Below are the code and all the weights of a small trained network. Each question names an input and a class and asks about switching units off, where a switched-off unit gives its printed mean instead of its output.

import numpy as np


def w(rows, s, z=0):
    codes = np.array(rows[::2]) - 128.0
    scale = np.full(codes.shape[1], s)
    scale[-1] = z or s
    return codes * scale


def f(y):
    return y / 2 * (1 + np.tanh(0.7978845608 * (y + 0.044715 * y**3)))


def log_softmax(a):
    a = a - a.max(-1, keepdims=True)
    return a - np.log(np.exp(a).sum(-1, keepdims=True))


def net(x, mask):
    res = np.array(x, float).reshape(1, 6) / 4 @ E
    y = f(res @ A[0][:, :-1].T + A[0][:, -1])
    res = res + np.where(mask, y, B[0][:, -1]) @ B[0][:, :-1]
    return log_softmax(res[-1] @ U[:, :-1].T + U[:, -1])


A, B = {}, {}
E = w([
[136,189,107,169,246,139,150,186],'x0',
[115,50,68,192,110,160,95,167],'x1',
[174,100,173,59,210,186,91,34],'x2',
[106,65,47,203,119,87,181,1],'x3',
[177,136,68,117,110,149,22,133],'x4',
[72,92,84,121,185,11,172,134],'x5',
],0.0084)
A[0] = w([
[118,138,115,130,7,96,128,135,117],'n1',
[134,182,134,108,95,115,114,103,165],'n2',
[136,153,121,98,152,92,157,127,133],'n3',
[140,136,106,103,216,97,60,162,211],'n4',
[119,179,166,105,116,138,168,130,4],'n5',
[107,164,130,154,170,85,203,86,86],'n6',
[164,104,56,142,90,168,12,121,116],'n7',
[150,144,43,189,142,131,87,118,166],'n8',
[90,88,120,128,114,94,173,170,114],'n9',
[120,88,131,113,109,98,177,80,166],'n10',
[129,107,128,92,151,72,104,200,254],'n11',
[163,145,172,105,119,155,112,191,207],'n12',
[104,144,151,178,32,121,153,166,238],'n13',
[132,141,61,159,137,120,150,111,126],'n14',
],0.014,0.0037)
B[0] = w([
[147,130,73,96,112,122,214,152,229],'n1',
[180,130,125,139,133,207,137,159,171],'n2',
[111,106,84,115,125,158,89,128,173],'n3',
[108,193,78,89,79,143,139,150,241],'n4',
[191,122,166,154,108,92,117,125,173],'n5',
[200,32,77,113,113,138,85,107,230],'n6',
[90,90,9,143,177,128,32,102,249],'n7',
[118,56,87,103,149,133,67,97,210],'n8',
[44,73,146,159,131,78,178,101,210],'n9',
[155,110,39,136,135,135,73,165,221],'n10',
[32,161,69,160,133,134,173,148,223],'n11',
[126,209,160,125,140,157,110,117,245],'n12',
[156,188,94,51,101,155,165,142,248],'n13',
[176,72,117,125,130,126,116,116,193],'n14',
],0.014,0.011)
U = w([
[115,59,102,162,162,139,64,84,166],'0',
[30,136,155,169,118,100,204,141,13],'1',
[185,156,254,164,123,166,151,115,42],'2',
[126,89,58,102,72,132,227,140,202],'3',
[96,212,115,86,95,198,168,165,251],'4',
],0.0096,0.0026)

Each question gives the input, the list of numbers given to net, and the class t.
The units are the neurons (one row each of A and B). Each row of codes is followed by its name. A weight is (code - 128) times the scale printed after its matrix; where a second scale follows, it is the last column's (A, B and U).
mask holds one flag per neuron, in row order. A switched-off neuron (its flag False) gives its mean, the last column of its row in B, instead of its output. The means were averaged over made-up inputs and are rounded, as every weight is.
A unit's drop is (log p(t) with every unit on - log p(t) with that unit switched off) / (log p(t) with every unit on - log p(t) with every unit switched off).
The circuit of an input: a set's keep is (log p(t) with only the set's units on - log p(t) with every unit switched off) / (log p(t) with every unit on - log p(t) with every unit switched off). Starting from the 12 units with the biggest drops (on a tie, the unit counted first), units are removed one at a time, each time the one whose removal leaves the highest keep (on an exact tie, the one counted first), for as long as the keep stays at least 0.8.
circuit, biggest first: the units of the circuit, biggest drop first
top k neurons: the k neurons with the biggest drops, biggest first
drop when u is switched off: that unit's drop, to one decimal
input [5,1,-5,6,1,-8], class 0: circuit, biggest first -> [n8]
input [-6,2,-2,7,6,6], class 0: top 2 neurons -> [n7 n8]
input [3,-6,-1,-1,-4,4], class 0: top 4 neurons -> [n1 n13 n6 n3]
input [8,8,-6,4,-4,1], class 0: top 2 neurons -> [n8 n1]
input [0,7,7,-6,3,1], class 4: top 4 neurons -> [n4 n6 n12 n8]
input [-7,6,-3,1,7,-2], class 0: top 2 neurons -> [n7 n8]
input [1,-8,7,-5,-8,0], class 2: top 2 neurons -> [n5 n7]
input [-5,2,-2,1,6,-3], class 0: top 2 neurons -> [n7 n4]
input [5,4,-1,4,2,0], class 0: drop when n9 is switched off -> 0.0
input [4,3,-4,-6,4,5], class 4: drop when n4 is switched off -> 0.2
input [-2,-5,1,-1,4,6], class 4: drop when n9 is switched off -> 0.2
input [-2,5,-1,-4,-3,3], class 1: drop when n9 is switched off -> 0.1
